Known rows:
j_767: [ 4  6 -2  8  0 -4  0  5 -9 -9  0 -5 -1 -3 -8 -3 -8 -6 -2 -9  2  7  4 -5
 -4 -4]
j_303: [ 16  10 -11  47  23 -16   7   1 -14  -3 -11   5  37  30 -11 -15 -14  29
   3  15  27  14 -34   4  11   4]
j_353: [ -4  -5   5  -2 -14  -2   9   0  -2   4   1  -7   5 -11   1  -1   3  -1
 -11   5   5   8  -3  -1   1  -2]
j_236: [ -3  -5   5  -2 -15  -1   9   0  -2   2   2  -8   6 -10   3   0   0   0
 -11   5   6   6  -2   0   0  -2]
j_993: [  9   3  -2  36  27  -1  -8   0   4  -5   9  13  22  21   2 -33 -12  37
  -6  17  19   1 -31  22  -4  13]
j_670: [ 13   5   1  21   9  -5   5   3 -20  -7  -9  -6  12  19  -9   6  -2  -2
  14   7  18   9  -7 -13  11  -6]
j_184: [  1  -8   2  -8 -16  -7   9   1  -7  -3  -5  -1   6  -4  11   6  -2  -3
 -13   2   1  -4  -3   7   4  -2]
j_153: [ 16   7  -2   3  11  -8   7   1 -26 -10 -10  -1  13  19   2  14  -3 -18
   8   1   8  -4  -4 -12  15  -6]
j_583: [  8   1   2  28   4   9  -7   4  16   6  -7  22   2  12   3 -16  -6  44
   1  -6   8  10 -21  24  -9  13]
j_897: [  0   3  -3  -5   3  13  -5  -1  11   5  -5  11 -11  -1   9  -6  -5   8
   2 -13  -8   8   6   6 -10   5]
j_901: [  4   2   2   2   9  -7  -5   2  -9 -11   4  -3   1   7   3   1   2  -9
   0   8   1 -12  -5   0   5   0]
j_437: [ -1  -5   6  -8 -10  -3   6   2  -6  -3   1  -4   5  -5  11   1   0  -5
 -17   7   3  -4  -5   7   4  -1]
j_334: [  5   4  -2   4   8   1   4  -1  -7   1  -7  -3   3   8  -2   6   2  -4
  11   2   4   7   1 -11   8  -5]
j_803: [  0  13 -15  20  19   5   1  -1  20  14  -6  20  13   7   7 -25 -11  33
 -10  -7  -3  15 -20  19 -10  14]
j_99: [ -3  -6   4  -3 -16  -3   8   1  -3   3   0  -9   6 -11   1   1   2   1
 -10   5   5   8  -2   0  -1  -4]
j_274: [ -4   9  -2  -3  -2 -14  -2  -4  -5   1   1   6  -6 -11 -15  -3  -4   0
   2  -2   1   9  12  -1   7   2]
j_405: [  0   9 -10  22  10  -8  -2   7   7   0  -4   2  10   3  -4 -14  -5  16
  -7  -1   2   7 -14   7  -1   2]

Facts:
j_965 ω j_861
j_545 ω j_237 j_556
j_543 ω j_217
j_377 ω j_795
j_213 ω j_237 j_188
j_905 ω j_167 j_556
j_870 ω j_718
j_727 ω j_870
j_993 ω j_795 j_807
j_871 ω j_286
j_188 ω j_861
j_798 ω j_903
j_286 ω j_237
j_626 ω j_845
j_924 ω j_861
j_807 ω j_113
j_901 ω j_167
j_669 ω j_861 j_983
j_964 ω j_201 j_870
j_167 ω j_237
j_837 ω j_658
j_824 ω j_903
j_237 ω j_188
j_340 ω j_924 j_345
j_437 ω j_650 j_213
j_503 ω j_904
j_474 ω j_904
j_184 ω j_845
j_861 ω j_845
j_556 ω j_113
j_468 ω j_598
j_472 ω j_718
j_496 ω j_924 j_845
j_153 ω j_924
j_718 ω j_845
j_635 ω j_574
j_984 ω j_598 j_904
j_345 ω j_167
j_201 ω j_188
j_599 ω j_184
j_574 ω j_871
j_795 ω j_556
{j_445} Π j_898
{j_965 j_740} Π j_39
{j_913} Π j_861
{j_628 j_993} Π j_670
{j_60} Π j_70
{j_730} Π j_693
{j_670} Π j_718
{j_871} Π j_988
{j_188} Π j_669
{j_983} Π j_706
{j_983} Π j_878
{j_648 j_594} Π j_345
{j_626} Π j_941
{j_924} Π j_472
{j_405} Π j_983
{j_572} Π j_684
{j_583 j_70} Π j_503
{j_837 j_303} Π j_201
{j_740} Π j_965
{j_684} Π j_420
{j_884} Π j_905
{j_340} Π j_48
{j_13} Π j_137
{j_70} Π j_60
{j_496} Π j_864
{j_803} Π j_188
{j_345} Π j_594
{j_941} Π j_626
{j_795} Π j_377
[j_445 j_904 j_855 j_150 j_898 j_274] ξ j_588
[j_700 j_897 j_646] ξ j_343
[j_864 j_582 j_716 j_496 j_979] ξ j_272
[j_965 j_740 j_39] ξ j_184
[j_913 j_861] ξ j_276
[j_878 j_706 j_983 j_405 j_901] ξ j_829
[j_545 j_452 j_137 j_13 j_148] ξ j_543
[j_549 j_560 j_964 j_903 j_395] ξ j_437
[j_377 j_48 j_807 j_340 j_795] ξ j_612
[j_213 j_114 j_132 j_179 j_574] ξ j_113
[j_905 j_884] ξ j_146
[j_628 j_993 j_670 j_919 j_718] ξ j_824
[j_727 j_640 j_167 j_386 j_514] ξ j_870
[j_60 j_845 j_583 j_503 j_70] ξ j_269
[j_693 j_730 j_468 j_635 j_462] ξ j_536
[j_533 j_120 j_694 j_306] ξ j_353
[j_871 j_393 j_474 j_988] ξ j_388
[j_188 j_669 j_803 j_599] ξ j_598
[j_766 j_648 j_594 j_345] ξ j_748
[j_798 j_286 j_924 j_658 j_472] ξ j_698
[j_971 j_153] ξ j_251
[j_626 j_998 j_682 j_941] ξ j_374
[j_307] ξ j_260
[j_572 j_334 j_684 j_420] ξ j_99
[j_509] ξ j_144
[j_837 j_767 j_201 j_303] ξ j_236
[j_949 j_217 j_332] ξ j_237
[j_556] ξ j_441
[j_984] ξ j_149
[j_445 j_878 j_213 j_905 j_730 j_706 j_188 j_48 j_626 j_924 j_307 j_150 j_998 j_572 j_340 j_13 j_949 j_395 j_468 j_979 j_646 j_599 j_941 j_795] λ 436
[j_700 j_545 j_377 j_628 j_993 j_871 j_286 j_716 j_405 j_903 j_217 j_861 j_556 j_274 j_635 j_462] λ 750
[j_864 j_904 j_549 j_983 j_964 j_167 j_837 j_740 j_306 j_658 j_70 j_767 j_148 j_988 j_472 j_39 j_345] λ 356
[j_965 j_913 j_533 j_120 j_897 j_807 j_919 j_393 j_583 j_684 j_898 j_114 j_132 j_179 j_803 j_332] λ 374
[j_855 j_60 j_670 j_137 j_509 j_514 j_682 j_420 j_153 j_594 j_984 j_303] λ 732
[j_560 j_727 j_452 j_694 j_582 j_766 j_901 j_669 j_884 j_474 j_201] λ 353
[j_693 j_798 j_971 j_648 j_640 j_334 j_845 j_386 j_503 j_496 j_718 j_574] λ 423
{j_445 j_48 j_901 j_964 j_845 j_474 j_114 j_988 j_179 j_39 j_462} α 487
{j_700 j_965 j_545 j_727 j_452 j_694 j_871 j_137 j_971 j_716 j_640 j_150 j_334 j_740 j_306 j_514 j_13 j_658 j_903 j_861 j_496 j_979 j_153} α 283
{j_864 j_549 j_855 j_560 j_213 j_533 j_670 j_897 j_798 j_807 j_998 j_509 j_167 j_393 j_837 j_340 j_395 j_420 j_556 j_803 j_646 j_599 j_303 j_941} α 499
{j_913 j_878 j_904 j_766 j_983 j_286 j_648 j_405 j_572 j_898 j_767 j_472 j_594 j_274 j_984 j_345 j_332} α 27
{j_377 j_693 j_582 j_626 j_924 j_307 j_386 j_684 j_682 j_949 j_217 j_468 j_201 j_795} α 848
{j_905 j_60 j_120 j_730 j_706 j_188 j_669 j_583 j_884 j_503 j_70 j_635} α 33
{j_628 j_993 j_919 j_132 j_148 j_718 j_574} α 624

Rows:
No name comes twice in this set of rows, the named rows included.
[ -1  12   3   3   1 -10  -8  -2 -10   4   1   7  -5  -7 -28  -2 -13 -14
 -10  -9  11  10   9 -10   1   4] => j_904
[ 11 -11   2 -17   0   6  -4  -1 -19 -12 -14   0 -12  10   7  22   8 -28
  24  -5   1 -12  17 -11   8  -4] => j_718
[ -3  -1   1   5   7   0 -10   2   0   6  -2  -2   1   7 -19   3  -2 -15
  -5   1  10  -6  -2 -12   1   2] => j_474
[ -3  44 -38 -54  50  -5  27   3   0  44  14   6  21 -25  32  15   7 -83
 -24 -29 -65  12  -6 -27  -4   1] => j_861
[  6  20  -9   7  19 -12   6   5  -8  -8   3   3  15   4   6 -14 -14  -8
 -17  -5  -5   3 -15   4  -1   2] => j_345
[ 11  -4 -10  40  18  -5  -3   2   7   0  -6  14  24  19  -8 -24 -12  40
   2   7  16   7 -29  20  -5  13] => j_628
[  6  19 -16  18  22 -15   9   5 -16   2  -8  -6  21  11  -4  -1  -4 -14
  -2   3   7  17 -15 -15  11  -5] => j_594
[  5  -6  24 -17  -8  21 -14   2 -13   3  -5  -5 -29   7 -11  33  13 -37
  17  -8  10  -8  20 -29   5  -7] => j_503
[  1  10   1  10  10  -5  -6   4 -17  -1 -11  -8   4  17 -18  10  -6 -28
  -6   0  22   4   1 -24  11  -6] => j_984
[  1  22 -25  37  29 -19   7   4   5   9 -11   5  37  18  -2 -21  -9  25
 -12  12   9  17 -35   7   8   5] => j_648
[  9   3  -5   3  10  -7  -2   7 -13  -8 -16   3   0  10   9  12   8 -10
   8  -2   1  -6  -5  -2  12  -1] => j_845
[ 12  -1   3  37   1  -5   1   2  -5 -10  -3   7  15  15 -14 -15 -18  35
   2  -1  20   8 -19  13  -3   4] => j_740
[ 13  -1  -2  28   7 -10  -3   0  -8 -14 -17  11  16  29   2  -4  -9  28
   6   8  19  -8 -21  13  15   3] => j_496
[  7   6   0  -7  -1  -6   2   6 -15 -15  -4  -1  -6   0   1   8  -4 -21
   0 -15  -7  -5   7  -4   0  -6] => j_983
[ -5   0  11  -6  -8   2   7  -2  -6  -4  13 -11   4  -6  11  -8   0   0
 -15  16   6   3  -3   3   0  -2] => j_113

Now the same objects, written a new way:
Known rows:
j_39: [ -7  -7  -1  -2   8  -8   2 -11 -11  -6  21  10  -1  13  20  -9  -5  -6
   4   5  -7 -16   0   6   1  -9  -3  -9   0   2   3   5   2  -2  16]
j_795: [-13 -11   1  21  10  -5  -4   6   1   9 -15  11   2 -31  -5  -1  -9  -1
 -19 -25   0 -13   5  -3  -9  23   2  22  -8 -13   1  19   3  25  28]
j_971: [  0  -3   1  -5  -4  -6   3  -6 -12  -2  12  11  -2  18   8  -2  -2  -7
   4   4  -5   0   0   5   6  -4  -5 -19   5   4  -3  -2  -5  -4   1]
j_509: [ 21  10  -2 -20 -39  18   1   7  16   8 -26 -10 -11  29 -40  14  21  12
   5  10   6  41  -6  -6   4  15  -6 -22   9   1 -15 -21 -16  -7 -51]
j_560: [  3   0   0 -10 -13   8   0  -1   2  -1   7  10   2  29  -6   1   5   1
   3   6  -5  15  -5   2   6   6  -2 -16   2   1  -3  -8  -8  -1  -5]
j_698: [  8  20   4   1  14  -5   5  -5 -12 -12   2 -10   1 -19  13  -4   2   3
  10  19  -4   0  -3  -2  -6 -13  -3   7   3   8   2  18  -8   1 -14]
j_583: [-10 -17  -2  11 -12  -8   6  12  20  -8 -29  14   3 -19 -13  -3 -12  15
 -16 -18   7 -19  12   8  -2  18  12   7  -6 -10  12   9  15  18  19]
j_303: [  2  -3  -3   4 -34  21  19  17  34   9 -50 -18  -8   4 -47  15  12  35
 -23 -17  15  30  -4  -1   3  33  -2   0 -14 -12  -4  -2  10   6 -18]
j_332: [ 12   0   2 -14 -16  -5  -6   0  -4  -8 -11  19  -2   6  -8  -9  -3 -11
  12   7   0  -3   8   9   1  -3   9 -13   8   5   2 -16  -7   7  -6]
j_99: [  7  18   2   3  15 -10  -2  -2  -5 -11   5  -5   3 -18  11  -1   0   5
  10  17  -6  -2  -2  -6  -7 -10  -4   5   8   6   0  19 -15   1 -19]
j_353: [  7  19   2   2  14 -10  -1  -2  -5 -12   5  -4   3 -20  11   0   1   4
   9  18  -6  -2  -1  -6  -6 -10  -3   5   9   6   0  19 -14   1 -19]
j_855: [ 40   5 -14 -28 -35  13  -6  25  23   5 -30   2 -22  22 -44   8  28   8
  -5  24   6  32  -5  -6  -3  14  -9 -14 -12  11 -19 -36 -15 -28 -29]
j_574: [ -7  -3  13   3   7  -3  -4  -9 -19  11   6  -1  -7  15   7 -15   4  -8
  11   7 -12  -2  -5  -5  -2  -4 -11  -9   5   3  -3   5   2  -3  -3]
j_941: [-11 -21 -11  12   2   4  26   8  21  -9 -14   5   6 -17   0   8 -10  18
 -30 -15  14 -34   7   6   4  21  19  24 -22  -2  19  18  35  18  48]
j_132: [  7   0   4 -12 -10 -13  -7 -10 -13  -7 -12   1 -13   3  -1 -18   0  -7
  21  11  -2  -7   7   7  -6 -12  -4 -10  10   1   3  -8  -3   3 -16]
j_213: [  0  -3  12  -3   6   6 -15  -2  -6  11   2   5   3   2  -4  -4   2 -19
  10   5  -2  -2   0 -10   4  -1  13  13   6   7  13 -13   9   5  10]
j_60: [ -3 -12  -9  10 -36  14  27  22  40  16 -47 -17  -2   7 -43  24  11  41
 -29 -19  18  10   2 -10   1  39   0  -6  -7  -6  -6  11  16   6 -25]

Rows:
No name comes twice in this set of rows, the named rows included.
[ 25  -7 -18 -19   0 -13 -11  10  -1 -10   5  19 -13  -7   5  -4   3 -18
  -3  16   2 -18   7   7  -6 -10   0   0 -12  10  -5 -25  -5 -20  24] => j_150
[  2  20  19  15  24  -7 -11   8  -9  14  -5  -9   0 -24   5  -2   3  -5
   9  18 -12  -1  -5 -23  -9  -3  -1  19  19  14  11  22  -8   1 -18] => j_237
[ -7 -16   2  12  -8  -9  13   7  11  -8 -35   2  -6 -25 -11  -8 -13  13
 -15 -18  10 -18  11  13  -3  11   5  10 -12 -11  10   8  20  14  22] => j_684
[  1  14  15  12  22  -5 -12   1  -8   4  -1  -8   8 -21   5  -2   6   1
  11  15  -7   0  -3 -23  -5 -11  -2  12  11  10   1  20  -7  -1 -22] => j_437
[ 31  -6 -10 -22 -12 -11 -12  20   2 -13 -16  32 -14  -1 -11 -16   2 -13
   1  21   1 -12  10   9  -6  -4   5  -6  -9  14  -1 -32  -5 -15  18] => j_898
[-20 -11  -2  24  11  16  13   7   9  26   1 -20   4  -9  -2  17  -1   9
 -31 -31   8   1  -7  -8   3  22   0  21 -18 -11  -5  13  20   3  26] => j_871
[ -6  -6  -2  -4   6  -9  -1 -12 -13  -7  23   9  -1  12  20 -10  -5  -7
   7   4  -8 -12   0   7   0  -8  -5  -9   2   0   2   2  -1  -2  14] => j_988
[ -3  -7   2  -8  -1   3  -9  -3   8   3   8  -1   4   6   3   3  -3 -13
   8   3   2  -8   2  -1   8  -8  18   8  10   3  18 -22  16  -4  10] => j_599
[  0   5 -10  -9   3  14  13 -16  -9   8  26 -22  -4  23  11   8   8  -3
   1   0   4   9  -9   4   1  -5  -8  -2  -8  -3  -8  -6   0  -8   0] => j_462
[ 27  14 -11  -6  18 -14  -9  17   1 -15   1   8  -8 -27   9  -6   8   1
   0  32  -6 -11   0  -7 -14 -12  -7  11 -10  17  -5   4 -14 -23   3] => j_588
[-11 -13  -8  11   1   3  12   7  15  -6 -12   4   6 -21  -2   0 -17   8
 -23 -26  12 -18   7  15  -1  15  14  21 -18 -12   7   4  19  18  40] => j_572
[-23 -29   0  22   5  -4  28  11  21  15 -18 -22   3 -16   5  11 -13  14
 -24 -20  18 -43  10  -4   8  10  22  25  -7   1  28  11  57   1  37] => j_626

